Here is a tiny trained network, its code and every weight. The questions are about switching its units off for an input and a target symbol, where a switched-off unit gives its printed mean instead of its output.

import numpy as np


def w(rows, s, z=0):
    codes = np.array(rows[::2]) - 128.0
    scale = np.full(codes.shape[1], s)
    scale[-1] = z or s
    return codes * scale


def norm(h):
    return h / np.sqrt((h * h).mean(-1, keepdims=True) + 1e-5)


def f(y):
    return y / 2 * (1 + np.tanh(0.7978845608 * (y + 0.044715 * y**3)))


def softmax(a):
    e = np.exp(a - a.max(-1, keepdims=True))
    return e / e.sum(-1, keepdims=True)


def log_softmax(a):
    a = a - a.max(-1, keepdims=True)
    return a - np.log(np.exp(a).sum(-1, keepdims=True))


def net(x, mask):
    ids = ['Πβγζμξ'.index(c) for c in x.split()]
    T = len(ids)
    res = E[ids] + P[:T]
    r = norm(res)
    for j in range(3):
        rows = slice(3 * j, 3 * j + 3)
        q, k, v = (r @ M[0][rows].T for M in (Q, K, V))
        z = softmax(np.where(np.tri(T) > 0, q @ k.T / 3**0.5, -1e9)) @ v
        o = O[0][rows]
        res = res + np.where(mask[j], z, o[:, -1]) @ o[:, :-1]
    y = f(norm(res) @ A[0][:, :-1].T + A[0][:, -1])
    res = res + np.where(mask[3:19], y, B[0][:, -1]) @ B[0][:, :-1]
    return log_softmax(norm(res)[-1] @ U[:, :-1].T + U[:, -1])


Q, K, V, O, A, B = {}, {}, {}, {}, {}, {}
E = w([
[106,140,135],'Π',
[138,6,201],'β',
[107,128,133],'γ',
[114,143,133],'ζ',
[117,140,133],'μ',
[104,158,129],'ξ',
],0.002)
P = w([
[135,123,129],'0',
[82,189,20],'1',
[47,121,159],'2',
[128,127,2],'3',
[50,123,163],'4',
[167,101,108],'5',
[67,127,157],'6',
[178,84,108],'7',
[77,128,154],'8',
[182,70,116],'9',
[83,128,151],'10',
[182,67,128],'11',
],0.0039)
Q[0] = w([
[230,142,78],'head 1',
[6,94,232],'head 1',
[242,186,54],'head 1',
[181,122,160],'head 2',
[74,147,157],'head 2',
[87,131,130],'head 2',
[158,151,114],'head 3',
[58,106,178],'head 3',
[61,75,253],'head 3',
],0.0049)
K[0] = w([
[79,42,31],'head 1',
[172,185,253],'head 1',
[95,90,17],'head 1',
[122,151,113],'head 2',
[153,94,214],'head 2',
[115,59,181],'head 2',
[170,147,84],'head 3',
[150,87,177],'head 3',
[96,54,217],'head 3',
],0.0051)
V[0] = w([
[226,123,51],'head 1',
[249,255,155],'head 1',
[87,47,12],'head 1',
[91,13,154],'head 2',
[26,169,168],'head 2',
[18,142,88],'head 2',
[237,148,148],'head 3',
[27,125,230],'head 3',
[236,180,80],'head 3',
],0.0022)
O[0] = w([
[96,72,155,40],'head 1',
[143,148,184,12],'head 1',
[86,5,27,144],'head 1',
[127,192,137,213],'head 2',
[235,122,144,187],'head 2',
[255,81,106,191],'head 2',
[44,111,216,40],'head 3',
[145,155,99,235],'head 3',
[99,88,187,5],'head 3',
],0.0032,0.0014)
A[0] = w([
[106,111,66,118],'neuron 1',
[127,71,69,186],'neuron 2',
[130,88,36,137],'neuron 3',
[42,169,144,152],'neuron 4',
[163,109,161,152],'neuron 5',
[103,61,118,154],'neuron 6',
[140,146,121,107],'neuron 7',
[87,158,254,137],'neuron 8',
[135,142,208,127],'neuron 9',
[152,106,211,131],'neuron 10',
[74,210,119,254],'neuron 11',
[125,161,107,145],'neuron 12',
[116,104,77,100],'neuron 13',
[163,125,54,16],'neuron 14',
[126,104,123,39],'neuron 15',
[128,114,6,4],'neuron 16',
],0.0041,0.00077)
B[0] = w([
[174,166,179,180],'neuron 1',
[130,212,125,244],'neuron 2',
[137,249,153,253],'neuron 3',
[141,20,188,151],'neuron 4',
[150,135,125,142],'neuron 5',
[155,244,41,185],'neuron 6',
[146,122,68,124],'neuron 7',
[129,203,158,155],'neuron 8',
[149,187,111,118],'neuron 9',
[163,195,47,132],'neuron 10',
[179,70,117,203],'neuron 11',
[187,108,106,142],'neuron 12',
[136,171,192,169],'neuron 13',
[46,174,164,174],'neuron 14',
[74,145,123,116],'neuron 15',
[94,246,127,230],'neuron 16',
],0.0018,0.0013)
U = w([
[125,224,54,158],'Π',
[194,171,73,132],'β',
[238,51,120,182],'γ',
[46,53,157,189],'ζ',
[163,175,212,6],'μ',
[148,171,254,113],'ξ',
],0.008,0.0027)

Each question gives the input, a string of symbols that net reads in full, and the target symbol t.
The units are the heads (3 rows each of Q, K, V and O) and the neurons (one row each of A and B). Each row of codes is followed by its name. A weight is (code - 128) times the scale printed after its matrix; where a second scale follows, it is the last column's (O, A, B and U).
mask holds one flag per unit, heads first, then neurons. A switched-off unit (its flag False) gives its mean, the last column of its rows in O or B, instead of its output. The means were averaged over made-up inputs and are rounded, as every weight is.
A unit's drop is (log p(t) with every unit on - log p(t) with that unit switched off) / (log p(t) with every unit on - log p(t) with every unit switched off).
The circuit of an input: a set's keep is (log p(t) with only the set's units on - log p(t) with every unit switched off) / (log p(t) with every unit on - log p(t) with every unit switched off). Starting from the 12 units with the biggest drops (on a tie, the unit counted first), units are removed one at a time, each time the one whose removal leaves the highest keep (on an exact tie, the one counted first), for as long as the keep stays at least 0.8.
units of the circuit, in order: the units of the circuit, biggest drop first
most important unit: the unit with the biggest drop
top k neurons: the k neurons with the biggest drops, biggest first
which heads matter: for each layer, one digit per head in row order, 1 if its drop is at least 0.15 and else 0, layers parted by /
drop of u: that unit's drop, to one decimal
input μ ζ ζ, target ξ: which heads matter -> 100
input ξ β μ β Π, target γ: which heads matter -> 111
input β μ β μ β β ξ γ μ, target ζ: units of the circuit, in order -> [neuron 4; neuron 11; neuron 3]
input β β β γ μ β β γ γ, target ζ: which heads matter -> 010
input μ μ ξ, target ξ: which heads matter -> 100
input Π β γ, target β: most important unit -> head 3
input β γ γ ξ β β ξ ξ μ β ξ, target ζ: top 2 neurons -> [neuron 4; neuron 6]
input Π μ β, target β: which heads matter -> 111
input ξ β β, target γ: units of the circuit, in order -> [head 2; head 3; neuron 14]
input Π β ξ μ ξ μ β, target β: which heads matter -> 101
input ξ μ ζ ζ β, target γ: which heads matter -> 011
input μ ζ Π, target ξ: units of the circuit, in order -> [head 1; neuron 4]
input ζ Π γ β β ζ Π γ β β ζ, target ξ: units of the circuit, in order -> [head 1; neuron 6; neuron 4]
input ξ ζ β ζ β μ ξ β Π, target γ: top 2 neurons -> [neuron 11; neuron 4]
input ξ ξ β β μ μ Π γ ξ β μ, target γ: which heads matter -> 000
input β β β γ β β β ζ β μ, target Π: most important unit -> head 2
input β β β γ γ μ β Π γ γ β ξ, target Π: which heads matter -> 110
input ξ μ ζ Π μ β γ, target γ: which heads matter -> 110
input ξ β ζ β Π β ξ, target γ: top 3 neurons -> [neuron 11; neuron 4; neuron 3]
input Π μ β Π β γ Π, target β: top neuron -> [neuron 11]
input β β Π Π ζ, target ζ: top 4 neurons -> [neuron 4; neuron 11; neuron 6; neuron 10]
input ξ γ ξ Π β Π ζ, target γ: drop of neuron 1 -> 0.0
input μ β β β β β γ Π β Π, target Π: drop of neuron 11 -> 0.2
input β γ ξ γ ζ γ μ ξ γ ξ ζ, target ζ: drop of neuron 11 -> 0.2
input μ β ξ γ β β μ β Π, target ξ: drop of neuron 14 -> 0.0
